Here is a tiny trained network, its code and every weight. The questions are about switching its units off for an input and a target symbol, where a switched-off unit gives its printed mean instead of its output.

import numpy as np


def w(rows, s, z=0):
    codes = np.array(rows[::2]) - 128.0
    scale = np.full(codes.shape[1], s)
    scale[-1] = z or s
    return codes * scale


def norm(h):
    return h / np.sqrt((h * h).mean(-1, keepdims=True) + 1e-5)


def f(y):
    return y / 2 * (1 + np.tanh(0.7978845608 * (y + 0.044715 * y**3)))


def softmax(a):
    e = np.exp(a - a.max(-1, keepdims=True))
    return e / e.sum(-1, keepdims=True)


def log_softmax(a):
    a = a - a.max(-1, keepdims=True)
    return a - np.log(np.exp(a).sum(-1, keepdims=True))


def net(x, mask):
    ids = ['ΔΘΞΩβγεζηλπστφ'.index(c) for c in x.split()]
    T = len(ids)
    res = E[ids] + P[:T]
    u = 0
    for l in range(2):
        r = norm(res)
        for j in range(3):
            rows = slice(2 * j, 2 * j + 2)
            q, k, v = (r @ M[l][rows].T for M in (Q, K, V))
            z = softmax(np.where(np.tri(T) > 0, q @ k.T / 2**0.5, -1e9)) @ v
            o = O[l][rows]
            res = res + np.where(mask[u + j], z, o[:, -1]) @ o[:, :-1]
        u += 3
        y = f(norm(res) @ A[l][:, :-1].T + A[l][:, -1])
        res = res + np.where(mask[u : u + 4], y, B[l][:, -1]) @ B[l][:, :-1]
        u += 4
    return log_softmax(norm(res)[-1] @ U[:, :-1].T + U[:, -1])


Q, K, V, O, A, B = {}, {}, {}, {}, {}, {}
E = w([
[139,148,72,171],'Δ',
[115,25,133,103],'Θ',
[173,56,88,166],'Ξ',
[136,127,40,148],'Ω',
[84,43,85,94],'β',
[125,203,92,175],'γ',
[218,75,90,188],'ε',
[141,181,127,176],'ζ',
[118,118,200,191],'η',
[98,145,69,132],'λ',
[64,160,121,127],'π',
[163,123,143,164],'σ',
[155,120,57,173],'τ',
[234,181,250,14],'φ',
],0.023)
P = w([
[141,164,167,175],'0',
[217,115,74,128],'1',
[179,141,94,111],'2',
[158,136,102,75],'3',
[8,44,162,153],'4',
[69,85,138,164],'5',
[23,87,114,142],'6',
],0.015)
Q[0] = w([
[155,164,122,216],'L0H0',
[114,146,102,127],'L0H0',
[116,135,7,88],'L0H1',
[194,187,123,57],'L0H1',
[130,73,76,168],'L0H2',
[113,183,113,204],'L0H2',
],0.013)
K[0] = w([
[80,87,76,209],'L0H0',
[181,137,156,173],'L0H0',
[222,164,191,57],'L0H1',
[197,129,162,233],'L0H1',
[97,76,55,159],'L0H2',
[65,175,137,247],'L0H2',
],0.012)
V[0] = w([
[47,148,68,235],'L0H0',
[113,165,247,122],'L0H0',
[192,98,104,238],'L0H1',
[174,89,153,56],'L0H1',
[25,116,17,217],'L0H2',
[201,116,143,245],'L0H2',
],0.012)
O[0] = w([
[132,181,66,151,139],'L0H0',
[71,137,186,181,21],'L0H0',
[178,172,164,72,172],'L0H1',
[98,89,172,132,181],'L0H1',
[97,3,124,114,253],'L0H2',
[81,80,103,69,130],'L0H2',
],0.017,0.0064)
A[0] = w([
[157,48,128,252,254],'L0N0',
[182,170,105,45,64],'L0N1',
[192,219,197,98,17],'L0N2',
[152,99,148,20,127],'L0N3',
],0.013,0.0098)
B[0] = w([
[3,175,160,49,255],'L0N0',
[73,54,211,90,154],'L0N1',
[159,231,119,60,135],'L0N2',
[194,161,148,129,195],'L0N3',
],0.011,0.013)
Q[1] = w([
[105,123,98,68],'L1H0',
[9,122,122,148],'L1H0',
[225,193,111,54],'L1H1',
[80,122,217,92],'L1H1',
[181,165,98,222],'L1H2',
[215,185,151,63],'L1H2',
],0.015)
K[1] = w([
[136,230,171,163],'L1H0',
[172,83,169,88],'L1H0',
[50,127,112,240],'L1H1',
[182,190,118,130],'L1H1',
[251,172,96,41],'L1H2',
[133,170,137,199],'L1H2',
],0.016)
V[1] = w([
[179,217,194,62],'L1H0',
[181,125,205,53],'L1H0',
[51,135,195,149],'L1H1',
[151,210,35,147],'L1H1',
[186,86,122,118],'L1H2',
[135,249,168,68],'L1H2',
],0.017)
O[1] = w([
[215,83,37,162,213],'L1H0',
[202,41,140,155,248],'L1H0',
[51,129,186,200,88],'L1H1',
[144,188,16,111,88],'L1H1',
[143,149,192,25,90],'L1H2',
[211,125,133,247,118],'L1H2',
],0.016,0.013)
A[1] = w([
[230,199,227,72,159],'L1N0',
[147,36,146,21,199],'L1N1',
[209,90,89,187,254],'L1N2',
[85,54,37,253,225],'L1N3',
],0.011,0.0099)
B[1] = w([
[95,248,166,63,148],'L1N0',
[68,90,160,125,255],'L1N1',
[54,149,119,130,229],'L1N2',
[8,124,117,158,220],'L1N3',
],0.013,0.016)
U = w([
[149,173,115,65,90],'Δ',
[128,43,248,193,89],'Θ',
[212,91,160,87,24],'Ξ',
[133,162,128,51,37],'Ω',
[7,131,228,49,112],'β',
[102,198,34,102,231],'γ',
[248,51,142,93,51],'ε',
[151,142,28,194,123],'ζ',
[98,139,134,236,129],'η',
[81,199,120,48,35],'λ',
[17,216,125,157,149],'π',
[222,82,102,194,88],'σ',
[173,137,118,54,65],'τ',
[170,223,211,157,254],'φ',
],0.015,0.0051)

Each question gives the input, a string of symbols that net reads in full, and the target symbol t.
The units are the heads (2 rows each of Q, K, V and O) and the neurons (one row each of A and B). Each row of codes is followed by its name. A weight is (code - 128) times the scale printed after its matrix; where a second scale follows, it is the last column's (O, A, B and U).
mask holds one flag per unit, layer by layer, with each layer's heads first. A switched-off unit (its flag False) gives its mean, the last column of its rows in O or B, instead of its output. The means were averaged over made-up inputs and are rounded, as every weight is.
A unit's drop is (log p(t) with every unit on - log p(t) with that unit switched off) / (log p(t) with every unit on - log p(t) with every unit switched off).
The circuit of an input: a set's keep is (log p(t) with only the set's units on - log p(t) with every unit switched off) / (log p(t) with every unit on - log p(t) with every unit switched off). Starting from the 12 units with the biggest drops (on a tie, the unit counted first), units are removed one at a time, each time the one whose removal leaves the highest keep (on an exact tie, the one counted first), for as long as the keep stays at least 0.8.
circuit, biggest first: the units of the circuit, biggest drop first
top k neurons: the k neurons with the biggest drops, biggest first
k most important neurons of layer l: the k neurons of layer l with the biggest drops, biggest first
heads that matter: for each layer, one digit per head in row order, 1 if its drop is at least 0.15 and else 0, layers parted by /
input σ Θ ζ τ, target σ: circuit, biggest first	L0H1, L1H2
input β Θ τ β β Ω ε, target β: heads that matter	000 / 001
input β γ γ, target β: 2 most important neurons of layer 0	L0N0, L0N1
input γ τ η ζ, target γ: circuit, biggest first	L1H1, L0H1
input ε ε Θ Δ, target ε: circuit, biggest first	L0H1, L1H0
input π β Ω ε, target π: circuit, biggest first	L1H0, L1H2, L0H1
input Θ β γ, target Θ: heads that matter	100 / 010
input σ ε β, target σ: circuit, biggest first	L0H1, L0H0, L1H2
input σ σ τ ε ε, target σ: circuit, biggest first	L0H0, L0H1, L1H2
input π ε ζ Ξ, target π: heads that matter	100 / 111
input Θ β ε, target Θ: circuit, biggest first	L1H1
input Θ β Θ, target Θ: circuit, biggest first	L0H2, L1H1, L1H2
input ζ τ Θ, target ζ: heads that matter	110 / 011
input Θ Θ Ω, target Θ: heads that matter	100 / 010
input η γ β, target η: heads that matter	110 / 011
input β β σ, target β: heads that matter	001 / 100
input η ζ β γ, target η: circuit, biggest first	L0H0, L1H2
input γ π ε, target γ: circuit, biggest first	L0H0, L1H0
input ζ Ω τ, target ζ: circuit, biggest first	L0H0, L0H1, L1H2, L1H1
input ζ β π β, target ζ: top neuron	L0N1
input γ β Ξ, target γ: top neuron	L0N0
input Θ γ π Θ, target Θ: heads that matter	111 / 010
